Look-ups in named tables: a row name and a column name give one cell, copied from the table.

Memalum:
|  | Bazev | Togugig | Zel | Nez | Gerobif | Zave | Vofesam | Kod | Kenu |
|---|---|---|---|---|---|---|---|---|---|
| Mav | 126 | 168 | 138 | 132 | 112 | 143 | 153 | 106 | 112 |
| Serinut | 136 | 162 | 148 | 134 | 117 | 141 | 154 | 99 | 119 |
| Let | 96 | 149 | 132 | 66 | 93 | 152 | 160 | 98 | 109 |
| Padim | 174 | 131 | 183 | 206 | 140 | 171 | 149 | 190 | 116 |
| Bisifa | 62 | 133 | 77 | 58 | 146 | 134 | 129 | 113 | 114 |

What is the Zel of Padim in Memalum?
183
What is the Kod of Let in Memalum?
98
What is the Vofesam of Mav in Memalum?
153
What is the Kenu of Mav in Memalum?
112
What is the Bazev of Mav in Memalum?
126
What is the Zave of Let in Memalum?
152
What is the Bazev of Padim in Memalum?
174
What is the Zel of Serinut in Memalum?
148
What is the Kenu of Let in Memalum?
109
What is the Gerobif of Bisifa in Memalum?
146
What is the Nez of Mav in Memalum?
132
What is the Nez of Serinut in Memalum?
134
What is the Zel of Mav in Memalum?
138
What is the Nez of Let in Memalum?
66
What is the Kod of Serinut in Memalum?
99
What is the Gerobif of Mav in Memalum?
112
What is the Zel of Bisifa in Memalum?
77
What is the Vofesam of Let in Memalum?
160
What is the Vofesam of Bisifa in Memalum?
129
Which row has the largest Kenu? Serinut

Nopup
columns: Fumerav, Fufuza, Ralol, Taf, Fupes, Gumuzud, Tibu, Ges, Guzuma
Mig: [0.414, -0.458, 0.130, 0.107, 0.172, -0.150, -0.064, 0.197, -0.158]
Les: [0.273, -0.227, 0.052, 0.525, 0.073, -0.171, -0.208, 0.119, -0.261]
Rik: [0.206, -0.564, 0.254, 0.082, -0.004, -0.090, -0.147, -0.049, -0.178]
Dazu: [-0.001, -0.192, 0.081, 0.346, -0.223, -0.134, -0.229, -0.206, -0.328]
Zafiro: [-0.574, -0.179, -0.603, -0.206, -0.060, -0.246, -0.391, -0.137, -0.414]
Dedu: [-0.572, -0.251, -0.574, -0.281, -0.066, -0.199, -0.368, -0.054, -0.416]

What is the Fumerav of Mig in Nopup? 0.414
What is the Guzuma of Zafiro in Nopup? -0.414
What is the Fupes of Les in Nopup? 0.073
What is the Ralol of Zafiro in Nopup? -0.603
What is the Ralol of Mig in Nopup? 0.130
What is the Guzuma of Dedu in Nopup? -0.416
What is the Fumerav of Rik in Nopup? 0.206
What is the Fupes of Rik in Nopup? -0.004
What is the Fufuza of Dedu in Nopup? -0.251
What is the Tibu of Zafiro in Nopup? -0.391

Table Loregag
	Zam	Dob	Robad
Feb	229	432	207
Noro	276	904	586
Koven	594	818	958
Rizi	138	-99	12
Vok	743	523	650
Pepof	-370	-196	-620
Gope	-150	503	-6
Fet	130	99	100
Vage	269	83	379
Nefege	618	720	976
Kedo	-91	539	75
Vuga	648	216	482
Kanen	739	709	936

What is the Robad of Kanen in Loregag?
936
What is the Robad of Fet in Loregag?
100
What is the Dob of Nefege in Loregag?
720
What is the Robad of Koven in Loregag?
958
What is the Zam of Koven in Loregag?
594
What is the Zam of Vok in Loregag?
743
What is the Robad of Kedo in Loregag?
75
What is the Zam of Kanen in Loregag?
739
Which row has the largest Dob? Noro

Badu =
         Tunezor  Kofe  Nuvira  Tefod  Malona
Fur          -76   -26     -26    -10      -1
Nosafif      -26   -12      -2     11      31
Potodar       38    51      26     -2       4
Mosubom       -8   -14     -17      1     -26
Norid        -10   -19      20     31      10
Raled        -31     8      15     -9     -30
Fir            8    14       8     20      24
Vuzek        -45   -13     -19     -3     -30
Nerulo       -62   -22     -21     27      52
Kikofed       19     9     -20    -11       4
Tek           -9   -10       6    -11      44
Zoge           3     8     -26      5       8
Kel           20   -26     -21     12       1

Zoge, Kofe => 8
Kel, Nuvira => -21
Fur, Kofe => -26
Fir, Nuvira => 8
Fir, Malona => 24
Fur, Tefod => -10
Potodar, Kofe => 51
Norid, Tefod => 31
Potodar, Tefod => -2
Nosafif, Tunezor => -26
Raled, Tunezor => -31
Vuzek, Tunezor => -45
Vuzek, Nuvira => -19
Nosafif, Tefod => 11
Kikofed, Tunezor => 19
Which row has the largest Nuvira? Potodar

Rikeka:
          Rusu   Zubig     Peg  Sineba   Regek    Boba
Tiv     37.980  18.505  72.646  45.296  57.216  68.609
Tetu    30.585  30.866  47.749   7.849  51.338  51.372
Muf     53.495  77.685  37.418  47.665  40.583  21.444
Zupe    42.380  66.696  34.963  64.717  58.438  41.932
Zabudi  59.618  50.906  47.741  84.501  45.082  50.367
Fip     45.368  15.385  66.974  31.177  47.175  65.431
Sasov   29.752  48.338  44.276  14.446  54.364  45.873

Zupe, Rusu -> 42.380
Zabudi, Rusu -> 59.618
Fip, Sineba -> 31.177
Sasov, Regek -> 54.364
Fip, Boba -> 65.431
Zupe, Peg -> 34.963
Tiv, Rusu -> 37.980
Muf, Zubig -> 77.685
Zabudi, Sineba -> 84.501
Tiv, Sineba -> 45.296
Fip, Regek -> 47.175
Zabudi, Peg -> 47.741
Zabudi, Boba -> 50.367
Tiv, Zubig -> 18.505
Sasov, Zubig -> 48.338
Fip, Rusu -> 45.368
Muf, Boba -> 21.444

Gasuke:
          San  Kugatan
Gug     44481   -80716
Nolegi  53301   -61326
Tinaso  20638     5667
Zul     66941   -68313
Bulumu  31470   -34952

Kugatan of Gug is -80716
San of Bulumu is 31470
Kugatan of Tinaso is 5667
San of Nolegi is 53301
Kugatan of Zul is -68313
San of Gug is 44481
San of Zul is 66941
Kugatan of Bulumu is -34952
San of Tinaso is 20638
Kugatan of Nolegi is -61326
Which row has the largest San? Zul

Table Vunovid
	Redola	Busuva	Viso
Nar	113	94	118
Vosabo	97	117	127
Muv	114	129	164
Rarude	95	157	10
Getan	94	99	73
Lel	143	101	225
Zados	61	126	91
Zup	151	136	106
Koz	170	127	106
Sadazi	82	87	92
Tebute	51	103	150
Toded	166	163	85

Busuva of Tebute: 103
Viso of Nar: 118
Viso of Sadazi: 92
Redola of Vosabo: 97
Redola of Toded: 166
Busuva of Sadazi: 87
Redola of Lel: 143
Viso of Vosabo: 127
Redola of Muv: 114
Viso of Koz: 106
Busuva of Toded: 163
Redola of Rarude: 95
Redola of Koz: 170
Redola of Zados: 61
Busuva of Lel: 101
Busuva of Koz: 127
Busuva of Nar: 94
Viso of Lel: 225
Which row has the largest Redola? Koz

Lotegi.tsv
	Vozuzi	Besopo	Komiku
Vade	54	111	158
Tarube	218	186	163
Duv	42	125	175
Midebe	234	129	90
Bot	148	129	117
Muzi	114	129	135
Riranu	139	167	151
Kuroso	215	128	92
Feborik	255	158	128
Lokeki	75	119	146
Subefe	200	191	168

Subefe, Vozuzi: 200
Duv, Besopo: 125
Tarube, Vozuzi: 218
Subefe, Komiku: 168
Feborik, Besopo: 158
Lokeki, Komiku: 146
Lokeki, Besopo: 119
Bot, Vozuzi: 148
Lokeki, Vozuzi: 75
Riranu, Komiku: 151
Bot, Besopo: 129
Midebe, Besopo: 129
Kuroso, Komiku: 92
Midebe, Komiku: 90
Vade, Komiku: 158

